Here is a tiny trained network, its code and every weight. The questions are about switching its units off for an input and a class, where a switched-off unit gives its printed mean instead of its output.

import numpy as np


def w(rows, s, z=0):
    codes = np.array(rows[::2]) - 128.0
    scale = np.full(codes.shape[1], s)
    scale[-1] = z or s
    return codes * scale


def f(y):
    return y / 2 * (1 + np.tanh(0.7978845608 * (y + 0.044715 * y**3)))


def log_softmax(a):
    a = a - a.max(-1, keepdims=True)
    return a - np.log(np.exp(a).sum(-1, keepdims=True))


def net(x, mask):
    res = np.array(x, float).reshape(1, 6) / 4 @ E
    y = f(res @ A[0][:, :-1].T + A[0][:, -1])
    res = res + np.where(mask, y, B[0][:, -1]) @ B[0][:, :-1]
    return log_softmax(res[-1] @ U[:, :-1].T + U[:, -1])


A, B = {}, {}
E = w([
[169,126,119,55],'x0',
[69,54,147,216],'x1',
[162,149,123,182],'x2',
[86,254,55,147],'x3',
[116,106,244,126],'x4',
[105,141,160,120],'x5',
],0.0092)
A[0] = w([
[131,146,81,49,183],'n0',
[182,171,154,146,163],'n1',
[33,121,26,91,253],'n2',
[198,70,164,168,246],'n3',
[149,218,134,121,142],'n4',
[129,126,54,145,132],'n5',
[69,180,153,31,214],'n6',
[192,146,187,183,151],'n7',
[99,140,102,171,126],'n8',
[74,134,182,13,247],'n9',
[49,112,126,95,228],'n10',
[139,108,111,150,98],'n11',
[143,100,89,128,6],'n12',
[65,141,76,205,228],'n13',
[195,131,147,213,227],'n14',
[68,156,179,102,164],'n15',
[92,170,107,169,71],'n16',
[207,97,10,169,94],'n17',
[90,128,184,205,181],'n18',
],0.011,0.0038)
B[0] = w([
[207,87,119,199,227],'n0',
[100,81,191,109,162],'n1',
[202,232,77,164,254],'n2',
[61,99,174,1,253],'n3',
[141,36,138,121,203],'n4',
[104,174,86,36,191],'n5',
[204,101,148,197,223],'n6',
[70,50,132,75,179],'n7',
[29,168,142,150,168],'n8',
[210,72,174,138,243],'n9',
[203,215,148,185,178],'n10',
[94,123,134,98,134],'n11',
[148,92,122,128,126],'n12',
[27,169,59,152,247],'n13',
[52,94,196,103,205],'n14',
[188,146,138,179,170],'n15',
[113,145,119,183,173],'n16',
[98,111,81,93,237],'n17',
[74,108,154,97,221],'n18',
],0.0076)
U = w([
[62,120,137,123,239],'0',
[132,185,4,116,58],'1',
[120,105,148,112,4],'2',
[215,155,139,117,199],'3',
[68,205,59,168,53],'4',
],0.011,0.0027)

Each question gives the input, the list of numbers given to net, and the class t.
The units are the neurons (one row each of A and B). Each row of codes is followed by its name. A weight is (code - 128) times the scale printed after its matrix; where a second scale follows, it is the last column's (A, B and U).
mask holds one flag per neuron, in row order. A switched-off neuron (its flag False) gives its mean, the last column of its row in B, instead of its output. The means were averaged over made-up inputs and are rounded, as every weight is.
A unit's drop is (log p(t) with every unit on - log p(t) with that unit switched off) / (log p(t) with every unit on - log p(t) with every unit switched off).
The circuit of an input: a set's keep is (log p(t) with only the set's units on - log p(t) with every unit switched off) / (log p(t) with every unit on - log p(t) with every unit switched off). Starting from the 12 units with the biggest drops (on a tie, the unit counted first), units are removed one at a time, each time the one whose removal leaves the highest keep (on an exact tie, the one counted first), for as long as the keep stays at least 0.8.
units of the circuit, in order: the units of the circuit, biggest drop first
unit that matters most: the unit with the biggest drop
top k neurons: the k neurons with the biggest drops, biggest first
drop when u is switched off: that unit's drop, to one decimal
input [7,-4,6,-8,-6,-5], class 2: units of the circuit, in order -> n2; n3
input [4,-5,7,1,4,-7], class 0: unit that matters most -> n2
input [-1,-2,-6,-4,7,-4], class 3: units of the circuit, in order -> n9; n13
input [-8,-5,7,-2,-5,-2], class 0: units of the circuit, in order -> n14; n2
input [2,8,0,2,1,-8], class 4: units of the circuit, in order -> n13; n9
input [2,-4,6,-6,8,-5], class 0: units of the circuit, in order -> n3; n7
input [3,-7,4,1,-6,4], class 3: top 2 neurons -> n13; n0
input [-7,-7,3,-7,-7,-2], class 0: units of the circuit, in order -> n2; n10
input [-5,-2,-4,-3,2,4], class 3: drop when n2 is switched off -> -0.2
input [3,-2,-3,4,1,1], class 3: drop when n0 is switched off -> 0.0
input [-3,-8,-1,2,0,-3], class 3: drop when n13 is switched off -> 0.1
